Below is a small trained network, with its code and all its weights. Each question gives an input and a target symbol and asks what happens when units are switched off, that is, made to give their printed mean instead of their output.

import numpy as np


def w(rows, s, z=0):
    codes = np.array(rows[::2]) - 128.0
    scale = np.full(codes.shape[1], s)
    scale[-1] = z or s
    return codes * scale


def norm(h):
    return h / np.sqrt((h * h).mean(-1, keepdims=True) + 1e-5)


def f(y):
    return y / 2 * (1 + np.tanh(0.7978845608 * (y + 0.044715 * y**3)))


def softmax(a):
    e = np.exp(a - a.max(-1, keepdims=True))
    return e / e.sum(-1, keepdims=True)


def log_softmax(a):
    a = a - a.max(-1, keepdims=True)
    return a - np.log(np.exp(a).sum(-1, keepdims=True))


def net(x, mask):
    ids = ['ΓΞΠΣΦΩαβδηθλμτ'.index(c) for c in x.split()]
    T = len(ids)
    res = E[ids] + P[:T]
    r = norm(res)
    for j in range(2):
        rows = slice(2 * j, 2 * j + 2)
        q, k, v = (r @ M[0][rows].T for M in (Q, K, V))
        z = softmax(np.where(np.tri(T) > 0, q @ k.T / 2**0.5, -1e9)) @ v
        o = O[0][rows]
        res = res + np.where(mask[j], z, o[:, -1]) @ o[:, :-1]
    y = f(norm(res) @ A[0][:, :-1].T + A[0][:, -1])
    res = res + np.where(mask[2:10], y, B[0][:, -1]) @ B[0][:, :-1]
    return log_softmax(norm(res)[-1] @ U[:, :-1].T + U[:, -1])


Q, K, V, O, A, B = {}, {}, {}, {}, {}, {}
E = w([
[57,85,172,117,203,123,130,134,169,89,89],'Γ',
[88,86,95,133,151,109,147,133,132,117,181],'Ξ',
[102,60,178,194,103,155,109,120,254,149,59],'Π',
[145,35,112,50,120,86,196,112,168,145,144],'Σ',
[120,179,138,46,121,70,115,110,149,87,124],'Φ',
[144,110,109,138,93,129,84,132,149,106,124],'Ω',
[230,124,142,113,152,138,101,103,113,129,114],'α',
[93,166,129,92,106,202,168,27,140,179,164],'β',
[134,129,78,153,148,183,167,143,91,108,136],'δ',
[93,79,164,80,89,91,54,132,135,198,250],'η',
[127,97,122,141,134,146,154,148,136,68,146],'θ',
[179,110,167,144,87,114,112,146,96,93,129],'λ',
[111,132,174,193,72,77,188,119,125,137,50],'μ',
[143,147,57,131,130,133,95,124,130,151,118],'τ',
],0.023)
P = w([
[129,235,68,22,41,192,91,130,133,17,164],'0',
[147,177,82,85,56,157,117,116,122,37,156],'1',
[123,147,95,99,70,127,107,104,103,71,127],'2',
[113,133,105,125,83,110,110,94,101,92,93],'3',
[90,122,116,147,89,98,105,81,108,109,72],'4',
[82,117,127,164,95,73,98,73,105,133,69],'5',
[72,115,141,214,110,60,85,56,109,151,65],'6',
[61,110,159,253,131,31,65,27,123,164,54],'7',
],0.0058)
Q[0] = w([
[145,143,72,152,135,165,132,116,122,169,109],'h0',
[153,104,178,113,240,163,122,188,142,182,119],'h0',
[134,78,159,159,45,34,98,186,91,5,144],'h1',
[58,2,68,61,173,83,115,75,108,120,186],'h1',
],0.008)
K[0] = w([
[185,193,52,92,103,182,166,133,95,155,152],'h0',
[158,109,203,113,239,155,132,128,103,150,98],'h0',
[119,97,209,152,52,70,77,177,185,2,165],'h1',
[31,127,15,139,169,53,204,203,235,154,199],'h1',
],0.0056)
V[0] = w([
[230,142,198,142,180,124,170,71,109,116,151],'h0',
[42,125,112,170,221,114,78,195,74,128,154],'h0',
[73,128,155,95,109,231,209,252,59,110,109],'h1',
[66,88,215,194,156,9,117,59,139,113,153],'h1',
],0.0042)
O[0] = w([
[105,98,158,83,81,120,40,43,79,156,9,36],'h0',
[81,107,128,119,119,142,94,125,126,118,69,14],'h0',
[125,120,74,133,106,112,95,166,153,149,155,3],'h1',
[139,162,87,109,119,150,124,126,123,100,144,161],'h1',
],0.012,0.0015)
A[0] = w([
[110,236,147,108,117,91,172,130,234,105,144,92],'n0',
[216,222,68,142,136,158,55,148,91,51,145,176],'n1',
[166,136,59,111,51,189,1,147,221,184,88,113],'n2',
[59,183,201,100,112,37,91,108,114,173,217,65],'n3',
[184,128,196,87,6,187,160,88,119,147,173,127],'n4',
[165,115,188,117,221,212,164,75,100,75,124,249],'n5',
[145,243,90,60,138,169,163,103,43,29,172,109],'n6',
[116,83,115,234,130,55,115,191,132,161,168,186],'n7',
],0.0086,0.0019)
B[0] = w([
[113,99,218,110,147,109,121,52,27,200,42,208],'n0',
[131,126,85,95,137,155,189,194,144,70,226,253],'n1',
[144,96,82,149,83,150,229,254,170,90,192,168],'n2',
[192,120,127,55,122,178,71,127,165,78,136,206],'n3',
[48,116,85,200,178,122,105,91,134,127,108,247],'n4',
[73,142,103,123,97,139,156,208,156,125,172,233],'n5',
[210,152,157,122,66,137,197,225,197,139,115,238],'n6',
[130,150,156,164,150,134,24,40,50,148,45,242],'n7',
],0.0093,0.0055)
U = w([
[23,152,143,101,190,86,87,184,170,71,45,162],'Γ',
[118,105,158,140,113,115,123,153,108,138,123,37],'Ξ',
[173,39,188,211,78,161,119,155,233,149,59,60],'Π',
[148,39,105,107,153,42,189,71,139,160,145,132],'Σ',
[199,156,211,46,96,78,134,160,143,89,49,154],'Φ',
[126,113,129,131,119,119,118,140,132,124,94,71],'Ω',
[126,120,148,135,124,119,114,137,116,129,110,59],'α',
[83,206,126,125,87,215,171,26,167,129,125,98],'β',
[120,117,138,136,103,129,126,141,120,137,114,68],'δ',
[162,102,149,107,133,155,2,117,177,147,174,219],'η',
[147,163,56,152,71,143,195,211,141,59,160,188],'θ',
[175,121,132,145,163,126,105,94,129,116,70,119],'λ',
[132,146,186,198,84,49,119,61,29,97,64,253],'μ',
[151,100,93,228,226,167,92,70,21,16,121,32],'τ',
],0.0081,0.0036)

Each question gives the input, a string of symbols that net reads in full, and the target symbol t.
The units are the heads (2 rows each of Q, K, V and O) and the neurons (one row each of A and B). Each row of codes is followed by its name. A weight is (code - 128) times the scale printed after its matrix; where a second scale follows, it is the last column's (O, A, B and U).
mask holds one flag per unit, heads first, then neurons. A switched-off unit (its flag False) gives its mean, the last column of its rows in O or B, instead of its output. The means were averaged over made-up inputs and are rounded, as every weight is.
A unit's drop is (log p(t) with every unit on - log p(t) with that unit switched off) / (log p(t) with every unit on - log p(t) with every unit switched off).
The circuit of an input: a set's keep is (log p(t) with only the set's units on - log p(t) with every unit switched off) / (log p(t) with every unit on - log p(t) with every unit switched off). Starting from all 10 units, units are removed one at a time, each time the one whose removal leaves the highest keep (on an exact tie, the one counted first), for as long as the keep stays at least 0.8.
circuit, biggest first: the units of the circuit, biggest drop first
top k neurons: the k neurons with the biggest drops, biggest first
which heads matter: for each layer, one digit per head in row order, 1 if its drop is at least 0.15 and else 0, layers parted by /
drop of u: that unit's drop, to one decimal
input Σ Γ Γ Γ Π τ Φ τ, target τ: circuit, biggest first	[n7 n1 n6]
input Ξ μ Ξ, target τ: top 2 neurons	[n7 n5]
input α α η λ θ η μ λ, target τ: circuit, biggest first	[h1 n1 n6]
input Ξ α Σ Φ Ω β Ω, target τ: circuit, biggest first	[h0 n7 n1]
input Γ λ α Ω μ α, target τ: top neuron	[n6]
input Π λ μ θ δ θ, target τ: which heads matter	01
input δ λ α, target θ: which heads matter	00
input τ Π λ τ, target τ: circuit, biggest first	[h1 h0 n7]
input λ β Ξ δ α τ λ, target τ: circuit, biggest first	[n6 n4]
input α Ξ τ α Ξ, target τ: top 2 neurons	[n7 n0]
input Γ α Ξ Ω α, target τ: top 2 neurons	[n6 n4]
input Γ δ Π Σ η λ, target θ: circuit, biggest first	[h1 n1]
input Γ λ Σ λ Π α Ξ, target θ: top 2 neurons	[n6 n0]
input Γ δ Γ Σ η α μ τ, target θ: circuit, biggest first	[n2]
input Σ μ Γ Ξ λ, target θ: top 3 neurons	[n1 n0 n6]
input δ Π η Ω Ξ Π λ Φ, target Φ: top 3 neurons	[n0 n6 n3]
input Ξ Ξ Φ θ θ, target τ: top 2 neurons	[n7 n2]
input λ α Π δ α Φ Ω, target θ: top 2 neurons	[n2 n1]
input α τ Γ Φ Γ Ξ β δ, target θ: drop of n1	0.0
input Φ Γ Φ α α μ Φ Ξ, target θ: drop of h1	4.0
input Γ Γ θ μ Ξ α δ Ω, target θ: drop of h1	0.2
